Below are the code and all the weights of a small trained network. Each question names an input and a class and asks about switching units off, where a switched-off unit gives its printed mean instead of its output.

import numpy as np


def w(rows, s, z=0):
    codes = np.array(rows[::2]) - 128.0
    scale = np.full(codes.shape[1], s)
    scale[-1] = z or s
    return codes * scale


def f(y):
    return y / 2 * (1 + np.tanh(0.7978845608 * (y + 0.044715 * y**3)))


def log_softmax(a):
    a = a - a.max(-1, keepdims=True)
    return a - np.log(np.exp(a).sum(-1, keepdims=True))


def net(x, mask):
    res = np.array(x, float).reshape(1, 8) / 4 @ E
    y = f(res @ A[0][:, :-1].T + A[0][:, -1])
    res = res + np.where(mask, y, B[0][:, -1]) @ B[0][:, :-1]
    return log_softmax(res[-1] @ U[:, :-1].T + U[:, -1])


A, B = {}, {}
E = w([
[112,59,120,114,216,223],'x0',
[131,127,125,125,126,130],'x1',
[126,129,127,139,130,129],'x2',
[129,128,128,126,127,128],'x3',
[143,102,46,137,192,48],'x4',
[254,73,149,174,113,131],'x5',
[130,127,126,129,129,127],'x6',
[188,230,129,124,198,149],'x7',
],0.0092)
A[0] = w([
[137,155,127,121,87,95,123],'n0',
[142,115,67,146,149,98,119],'n1',
[131,151,144,120,104,85,132],'n2',
[132,132,176,122,78,177,94],'n3',
[127,105,110,120,149,170,106],'n4',
[132,100,112,118,156,173,127],'n5',
[137,122,99,126,138,112,56],'n6',
[130,116,126,124,147,151,59],'n7',
[135,77,130,128,178,185,127],'n8',
[94,72,116,114,86,121,97],'n9',
[47,160,94,105,127,128,36],'n10',
[118,105,143,107,165,147,113],'n11',
[108,67,125,125,91,120,93],'n12',
[125,118,99,133,151,92,97],'n13',
[178,186,120,104,170,158,113],'n14',
[119,139,175,120,97,165,84],'n15',
[126,102,100,127,167,74,132],'n16',
[144,153,116,144,86,102,120],'n17',
[140,147,136,128,141,132,47],'n18',
[149,146,134,141,95,94,116],'n19',
[93,65,127,131,94,118,98],'n20',
[145,162,128,139,93,96,127],'n21',
[132,81,123,141,97,130,75],'n22',
[127,117,54,117,145,94,111],'n23',
[247,65,150,180,109,131,2],'n24',
[154,106,81,136,143,96,126],'n25',
],0.014,0.0051)
B[0] = w([
[107,106,107,156,100,116,177],'n0',
[146,134,175,128,89,161,194],'n1',
[101,82,95,154,101,106,172],'n2',
[140,123,183,132,96,175,196],'n3',
[101,110,107,142,105,117,168],'n4',
[86,93,98,163,96,97,186],'n5',
[132,133,155,112,125,141,134],'n6',
[103,125,110,137,131,112,133],'n7',
[93,82,94,173,92,100,225],'n8',
[178,165,121,159,178,123,181],'n9',
[94,139,129,16,171,115,190],'n10',
[121,104,113,136,116,105,163],'n11',
[178,176,112,170,178,111,177],'n12',
[135,125,139,120,114,163,161],'n13',
[171,171,101,188,166,106,215],'n14',
[148,136,175,131,87,177,177],'n15',
[146,123,177,155,82,182,197],'n16',
[97,104,108,154,113,111,173],'n17',
[131,145,131,132,152,124,124],'n18',
[92,93,98,140,113,112,172],'n19',
[180,170,110,158,172,120,185],'n20',
[117,91,91,160,110,113,182],'n21',
[144,157,122,122,153,102,155],'n22',
[139,128,174,130,84,173,192],'n23',
[83,143,126,3,183,102,255],'n24',
[128,134,165,117,109,163,192],'n25',
],0.012,0.009)
U = w([
[81,43,74,171,97,107,108],'0',
[91,147,135,9,166,117,253],'1',
[149,123,233,145,80,202,77],'2',
[192,207,93,191,181,113,83],'3',
],0.012,0.0034)

Each question gives the input, the list of numbers given to net, and the class t.
The units are the neurons (one row each of A and B). Each row of codes is followed by its name. A weight is (code - 128) times the scale printed after its matrix; where a second scale follows, it is the last column's (A, B and U).
mask holds one flag per neuron, in row order. A switched-off neuron (its flag False) gives its mean, the last column of its row in B, instead of its output. The means were averaged over made-up inputs and are rounded, as every weight is.
A unit's drop is (log p(t) with every unit on - log p(t) with that unit switched off) / (log p(t) with every unit on - log p(t) with every unit switched off).
The circuit of an input: a set's keep is (log p(t) with only the set's units on - log p(t) with every unit switched off) / (log p(t) with every unit on - log p(t) with every unit switched off). Starting from the 12 units with the biggest drops (on a tie, the unit counted first), units are removed one at a time, each time the one whose removal leaves the highest keep (on an exact tie, the one counted first), for as long as the keep stays at least 0.8.
units of the circuit, in order: the units of the circuit, biggest drop first
unit that matters most: the unit with the biggest drop
top k neurons: the k neurons with the biggest drops, biggest first
drop when u is switched off: that unit's drop, to one decimal
input [-4,4,0,7,6,5,5,-8], class 3: unit that matters most	n12
input [-5,-1,-2,-1,-5,-6,1,-6], class 1: top 4 neurons	n10, n14, n8, n16
input [6,-4,-2,2,-6,-5,-1,8], class 3: top 2 neurons	n14, n24
input [1,-4,5,-2,7,-6,-4,1], class 2: units of the circuit, in order	n16, n23
input [-8,-6,1,5,5,4,5,8], class 0: units of the circuit, in order	n19, n21
input [6,-8,-6,-7,6,-8,-8,-8], class 1: top 2 neurons	n10, n14
input [-3,1,-4,3,1,-5,4,-6], class 3: units of the circuit, in order	n9, n20
input [0,-2,0,-2,5,5,2,-1], class 1: top 2 neurons	n24, n3
input [7,-5,-2,-1,8,2,-7,1], class 2: top 2 neurons	n16, n1
input [8,-8,-6,-1,6,-6,-6,0], class 0: top 2 neurons	n8, n24
input [-6,-6,-5,3,6,3,-3,4], class 0: top 3 neurons	n21, n19, n2
input [0,8,7,6,-4,4,1,-4], class 1: top 2 neurons	n24, n14
input [3,-8,-4,8,-1,6,-8,-6], class 1: top 2 neurons	n24, n14
input [2,-8,0,8,-4,7,4,2], class 1: units of the circuit, in order	n24
input [2,5,-2,-6,6,-3,8,-8], class 3: drop when n9 is switched off	0.2
input [-3,-6,-5,3,6,-4,4,-8], class 3: drop when n9 is switched off	0.2
input [-7,-8,-6,-7,8,-2,-7,-5], class 2: drop when n16 is switched off	0.4
